In the rows, zero is written as 128.
Each row has a class, written after it, and each block has its own classes.
[113 115 130 138 107 112 161  96 163 149 137 156 159 125 119 155 132 129
 134 150 152 115 115 137 114 105 106 126 120 117 145 101 123 102 139 119
 165 107 127 126 133 127 111 132 118 130 136 127 137 113 116 125]
Q656
[123 124 123 150 137 136 135 126 128 138 115 138 139 125 136 136 149 130
 143 129 135 115 116 141 106 156 126 123  93 135 143 119 105 131 188 102
 128 119 121 129 151 105 130 122 127 128 114 127 130 105 159 127]
Q548
[107 120 130 141  99 106 154 106 167 146 141 154 170 125 130 151 133 130
 135 136 149 114 127 146 126  98 106 127 113 145 141 105 125 104 145 127
 156 128 124 122 140 127 128 137 116 133 140 124 130 119 155 122]
Q656
[126 124 116 151 139 140 143 120 128 136 128 141 138 125 145 124 146 133
 171 132 139 110 103 129 106 149 126 109  92 127 138 110  97 145 187 100
 132 110 108 138 137 113 134 122 126 132 117 133 130 104 162 130]
Q548
[116 116 132 155 146 150 142 113 130 155 120 144 146 129 136 128 140 140
 158 138 140 113  96 140  93 141 125 108  97 122 151  98  87 129 194  96
 123 110 125 138 145  96 128 120 123 114 103 132 139 106 160 146]
Q548
[113 127  99 145 134 127 127 125 113 138 141 143 148 123 131 123 133 135
 143 112 131 127 113 139 113  96 125 120 145 128 136  89 140 125 114 128
 121 124 130 124 113 125 137 139 120 121 127 128 127 128 134 158]
Q431
[115 116 109 162 132 129 141 116 143 149 126 146 154 124 133 135 150 149
 142 129 143 119 112 141  93 116 117 117 111 139 148  61 119 114 157 111
 125 122 130 124 135 109 133 131 114 121 118 128 127 109 147 137]
Q548
[129 116  97 164 134 114 137 111 133 149 145 154 152 122 138 138 154 137
 162 121 146 118 103 138 103  91 108 120 126 122 129  79 126 126 134 123
 147 110 124 128 112 129 138 140 128 116 148 124 127 108 143 149]
Q431
[117 116 101 151 134 124 143 116 131 146 143 139 157 134 138 122 149 136
 153 110 148 118 105 142 121 111 121 115 116 127 133  86 115 132 147 113
 131 113 122 136 135 124 138 136 111 125 121 130 133 123 135 137]
Q431
[120 121 115 145 135 143 134 125 128 145 117 146 139 131 145 139 136 142
 148 136 126 110 112 137 100 155 121 105 105 134 147 116  91 131 198 101
 129 125 115 126 141 115 129 117 138 125 120 128 135 100 160 148]
Q548
[112 120 100 143 150 126 132 120 126 150 138 147 147 137 131 137 125 140
 132 120 143 127 106 145 114 101 119 105 149 122 137  92 111 118 141 116
 130 128 128 119 114 126 128 131 128 113 125 129 133 117 128 162]
Q431
[104 114 117 142 112 118 169 102 152 140 131 131 166 121 122 143 140 132
 136 131 151 125 109 142 107 104 106 130 106 126 153  91 139 108 126 117
 145 108 120 136 137 110 112 134  83 130 122 121 133 122 118 129]
Q656
[114 123 107 151 138 147 142 133 128 157 127 142 145 130 146 125 130 135
 160 133 138 114 100 135 104 152 121  94  93 135 148 107  87 133 197  95
 121 118 116 125 140 105 130 117 131 136 112 129 136 106 167 142]
Q548
[110 111 120 152 113 115 154  97 166 149 125 151 158 120 112 156 143 115
 120 146 155 122 124 145  96  87 105 135 117 126 154  94 135  96 127 123
 148 129 138 127 137 116 116 138 106 119 133 126 127 110 128 128]
Q656
[112 103  80 159 152 129 143 120 124 160 150 146 158 144 140 123 141 140
 160 102 161 123  96 149 111  94 124 101 134 118 132  65 116 125 151 123
 122 117 123 129 117 110 139 132 107 116 113 130 131 125 131 162]
Q431
[107 126 116 148 137 135 151 108 134 146 111 136 145 122 136 130 145 139
 148 145 135 119  97 138  91 139 122 124  98 121 153 100 103 133 175  94
 128 105 120 145 144 104 129 118 103 116 105 125 134 105 156 140]
Q548
[107 122 124 143 113 111 157  92 167 151 142 148 169 121 115 152 131 136
 127 153 152 115 113 143 102  86 112 131 124 118 155  95 118  98 139 120
 140 112 136 130 147 114 112 137 102 120 125 124 135 114 130 134]
Q656
[ 88 127 121 141 103 107 161 105 157 145 129 140 174 117 125 163 124 126
 113 150 133 125 123 151  97 105 103 137 135 129 161 105 143  89 126 119
 146 120 134 127 138 117 108 143  93 136 121 124 132 114 126 159]
Q656
[115 123  89 157 142 130 133 115 132 151 137 150 153 128 133 121 139 138
 145 116 143 122 103 146 101  89 125 119 138 123 139  81 121 125 134 141
 116 119 131 128 121 114 139 138 118 113 115 129 127 116 142 157]
Q431
[112 120  78 157 145 120 127 119 122 160 145 145 165 137 137 126 149 141
 157 100 153 123 103 156 105  69 119 114 144 122 128  60 124 126 132 122
 126 126 130 125 118 121 151 140 116 106 116 135 128 121 138 165]
Q431
[118 118  99 155 132 130 139 113 138 152 147 150 162 125 136 125 148 133
 158 119 150 119 105 140 112  91 121 117 123 122 132  79 124 128 134 124
 137 113 123 132 122 121 136 140 112 122 126 126 130 118 137 136]
Q431
[111 123  93 151 139 120 136 121 125 146 148 154 157 130 139 130 133 139
 152 112 143 127 109 148 116  87 117 113 146 125 129  84 121 119 133 124
 133 132 129 124 116 123 133 130 120 115 125 129 130 122 131 170]
Q431

Next block, with new classes.
[125 120 116 132 123 130 144 135 137 140 130 127 115 135 137 125 122 118
 133 132 127 144 134 124 119 142 127 141 132 133 128 130 134 131 116 121
 157 118 131 124 132 133 125 135 117 125 136 147 127 126 129 119]
Q117
[121 122 117 126 147 159 124 137  90 170 108 131 119 102 126 137 108 117
 132 146 125 153 123 121 127 142 134 150 139 125 133 138 137 137 101  46
 139  85 150 100 143 147 129 141 120 139 132 138 132 167 133 131]
Q355
[115 142 136 129 145 115 155 133 123 146 123 132 133 119 111 105 129 130
 128 123 116 117 131 133 139 124 138 131 145 105 135 134 142 124 123  96
 122 119 149 151 137 114 134 125 122 122 143 134 122 153 132 122]
Q958
[121 133 134 138 126 121 163 128 118 135 152 132 124 134 118 128 133 123
 137 143 134 123 163 129 133 126 144 137 150 116 121 116 126 118 121 161
 140 133 133 123 125 138 140 121 107 121 139 134 121 140 141 121]
Q768
[117 130 131 130 137 140 140 146 128 148 104 126 137 117 127 131 112 117
 132 128 115 143 120 126 133 135 129 124 141 123 137 144 139 135 119  74
 139  97 150 113 142 120 130 145 130 135 130 138 116 157 126 127]
Q355
[117 122 139 120 139 133 162 157 125 160 114 126 126 106 142 140 116 138
 138 123 103 144 113 130 135 138 134 112 141 121 133 150 148 134 121  64
 139 110 151 116 148 124 126 139 129 140 135 135 124 167 118 131]
Q355
[132 152 124 132 149 145 102 121  70 142 114 128 121 113 115 134 122 149
 120 132 109 122 103 124 124 122 137 131 144 105 118 141 144 136  91  46
 117 127 153 118 140 154 121 119 113 140 147 118 123 139 116 126]
Q958
[126 125 126 127 139 136 166 146 128 166 128 110 114 103 160 136 121 121
 133 119 108 162 125 123 119 134 131 119 145 121 145 137 128 128 106 109
 148  97 149 115 142 123 130 149 121 135 119 157 120 166 115 126]
Q117
[127 173 117 148 131 113 128 123 139 122 111 134 141 132  93 125 127 142
 123  96 120 107 103 132 149 128 119 134 149 152 134 143 128 141 139  71
 130 111 138 121 138 114 128 128 135 124 146 162 119 106 127 120]
Q958
[132 137 121 126 129 137 124 134 121 137 124 133 127 130 110 128 118 150
 117 109 115 116 109 125 134 145 121 133 141 156 141 137 136 134 136  61
 139 122 127 116 146 147 132 128 137 130 136 127 118 128 117 122]
Q355
[119 147 135 129 147 105 148 145 141 125  99 122 145 127 109 132 127 163
 127  96  95 124  97 121 136 125 123 103 156 161 143 142 145 145 139  46
 131 122 142 120 157 112 135 138 143 135 140 130 122 134 111 134]
Q958
[133 115 129 122 132 142 136 136 121 148 127 125 121 113 143 135 117 120
 129 137 116 149 119 132 121 132 137 129 137 118 127 133 134 130 112  91
 135 106 141 116 139 132 128 135 131 136 135 132 134 155 126 130]
Q958
[111  91 145 127 145 103 190 166 131 161 123 120 115 102 160 143 119 141
 140 121  85 158 142 120 126 125 137  88 147 126 124 130 127 138 127 110
 152 135 133 122 156 121 141 133 131 135 138 103 124 197 115 132]
Q355
[126 135 128 134 125 108 158 136 136 127 124 123 120 139 122 128 132 143
 128 108 122 128 125 122 132 127 129 125 141 147 124 133 124 134 141 112
 142 130 129 120 132 121 133 125 122 122 138 134 112 125 128 128]
Q958
[119 161 114 132 145 112 152 128 134 139 124 131 125 129 118 138 138 131
 120 105 124 122 131 134 129 127 128 123 129 111 122 137 131 121 120 115
 142 114 145 128 133 113 138 126 120 124 154 158 112 125 131 115]
Q117
[128 141 139 130 141 128 118 130 116 135 118 124 140 118 126 130 136 137
 121 112 126 124 107 130 133 124 130 122 136 117 131 148 132 129 118  63
 123 112 147 132 168 125 129 129 137 128 134 130 124 132 113 121]
Q958
[123 107 117 130 130 147 158 133 133 183 132 136 114 120 160 131 108  87
 130 154 127 173 145 127 122 146 140 155 129 113 121 125 133 122  99 132
 157  83 143 111 127 137 133 135 106 129 142 146 120 162 145 126]
Q117
[131 117 128 125 136 147 118 147 105 151 103 127 122 107 153 134 108 128
 136 116 113 152 101 121 118 136 135 130 141 135 124 145 133 146 109  46
 139 115 146 112 143 135 123 131 125 138 136 132 121 148 123 127]
Q355
[117 140 129 127 112  89 195 148 177 141 136 121 123 134 146 136 137 128
 125  78 112 144 139 125 136 127 113 109 158 139 127 142 133 120 126 168
 160 107 137 139 139  97 143 132 126 120 139 175 119 120 129 118]
Q117
[130 109 140 130 141 138 155 153 133 164 104 111 121 106 174 134 102 129
 131 119  95 178 107 119 123 133 134 102 141 130 135 148 136 139 116  60
 136  91 152 128 147 119 129 139 134 150  97 118 118 167 116 125]
Q958
[123 139 117 129 128 163  96 120 107 120 111 142 142 136  96 126 120 129
 124 128 127  58 108 123 137 138 120 151 129 159 140 132 133 134 146  74
 130 115 122 113 127 135 127 126 149 126 142 131 132 113 138 126]
Q355
[138 154 121 128 139 141 104 133 102 136 108 123 131 118 123 126 113 143
 127 117 122 129  99 132 125 119 124 121 139 127 131 144 131 141 108  49
 119 109 142 125 132 130 121 125 122 133 133 134 126 118 118 127]
Q355
[125 148 111 131 133 147  91 116 110 122 108 139 137 133  95 131 108 128
 122 124 135 112 107 102 133 130 120 157 119 160 129 136 134 136 128  62
 116 103 124 102 125 135 123 128 137 124 143 144 124 107 135 125]
Q958
[115 161 136 127 146 123 145 130 114 143 110 127 148 116 101 125 129 136
 126 108 112 108 115 127 145 117 131 122 151 118 121 132 130 128 117  60
 133 121 151 126 143 122 128 127 140 125 150 136 130 143 127 119]
Q355
[129 117 127 124 131 134 143 155 129 146 109 121 121 113 148 129 113 135
 127 116 105 154 112 119 132 139 138 147 142 155 136 136 133 141 125  83
 139 107 138 119 136 122 137 134 143 135 129 126 123 143 121 120]
Q958
[118 121 126 130 128 120 155 130 140 144 147 136 106 133 144 128 128 113
 130 132 127 134 153 128 129 132 135 126 123 102 126 131 124 131 120 177
 139 140 129 132 121 137 132 125 111 135 149 137 132 120 136 110]
Q768
[137 121 125 129 151 173  89 118  50 162 111 138 109 120 143 131 110 119
 136 169 133 152 100 125 111 129 152 161 125  85 125 133 128 140  78  46
 117 112 144 107 142 159 109 123  97 136 130 117 124 166 122 142]
Q355
[130 110 133 132 123  89 180 136 142 139 153 119 106 130 152 129 132 113
 145 139 110 134 157 116 118 131 129 109 139 113 116 112 124 130 119 194
 131 173 125 122 129 131 146 122 108 126 133  99 129 154 129 130]
Q768
[131 110 129 126 129 134 142 136 116 149 144 129 107 117 157 127 124 119
 130 143 128 151 141 119 113 130 143 135 122 104 117 132 125 128 106 137
 135 137 129 128 124 140 135 126 104 132 120 126 127 139 126 134]
Q768
[133 160 123 128 133 135  96 137 105 113 107 125 131 129 110 134 139 143
 121 109 119 114  90 127 139 117 123 127 161 150 143 139 148 128 134  46
 115 122 132 119 130 130 119 122 128 121 138 140 123 100 115 146]
Q958
[122 144 126 129 122 120 134 126 137 123 135 128 125 134 116 126 142 129
 128 122 127 117 133 133 137 119 130 124 135 110 143 120 128 121 117 144
 129 137 128 139 129 122 120 132 108 119 132 130 126 125 124 127]
Q768
[127 121 145 120 127 123 151 142 140 138 109 114 124 109 156 132 119 127
 126 102 102 163  96 126 128 133 132 117 142 149 141 149 136 153 118  79
 149  85 148 117 148 114 124 142 135 139 136 148 121 137 118 129]
Q958
[128 100 134 128 144 135 158 143 126 157 119 123 120 112 154 139 108 121
 133 133 107 155 130 151 127 135 139 122 132 124 120 133 141 132 122 110
 143 117 143 125 143 124 128 130 127 132 133 124 131 165 123 130]
Q958
[125 132 120 132 116 134 136 130 116 144 125 136 120 132 132 123 115 114
 131 128 142 137 119 131 129 131 123 152 160 137 126 127 128 126 126 120
 141 106 136 118 122 136 120 128 116 126 142 150 119 124 136 129]
Q117
[138 141 134 123 139 128  93 131  96 128 111 115 128 117 122 132 131 159
 128 136 121 137  83 138 131 115 135 124 138 130 117 136 128 149 112  46
 111 141 135 126 130 138 126 118 125 138 131 118 142 127 111 134]
Q958
[131 127 126 118 141 144 112 132 107 158  99 130 141 108 130 140 110 129
 114 114 133 145  95 122 133 132 147 133 139 133 140 154 133 139 118  46
 133  78 144 113 141 123 122 139 132 135 138 156  97 138 120 131]
Q958
[135 140 141 128 133 135 114 132 114 129 110 124 130 112 134 134 132 156
 142 110 106 125 102 127 128 123 132 115 143 122 134 143 129 135 117  46
 123 127 150 131 146 120 133 122 133 137 128 126 125 136 112 134]
Q958
[134 173 118 123 143 141  71 108 100 114 103 134 140 123 122 124 121 146
 117 113 136 128  81 123 137 127 124 143 141 136 133 142 136 141 120  46
 111 107 130 129 136 146 116 125 132 127 134 142 127  93 116 132]
Q958
[120 133 125 133 138 140 136 132 118 152 126 131 130 117 133 139 121 112
 131 131 129 138 130 124 139 136 132 144 132 108 125 133 133 125 115 108
 138 107 157 128 130 130 132 135 124 123 135 148 119 148 133 126]
Q117
[127 108 116 135 119 135 166 134 108 151 146 126 104 127 151 128 127 109
 139 150 126 158 150 131 122 136 138 142 131 112 118 106 121 125 108 183
 149 143 130 122 127 146 143 133 108 127 129 126 119 154 143 127]
Q768
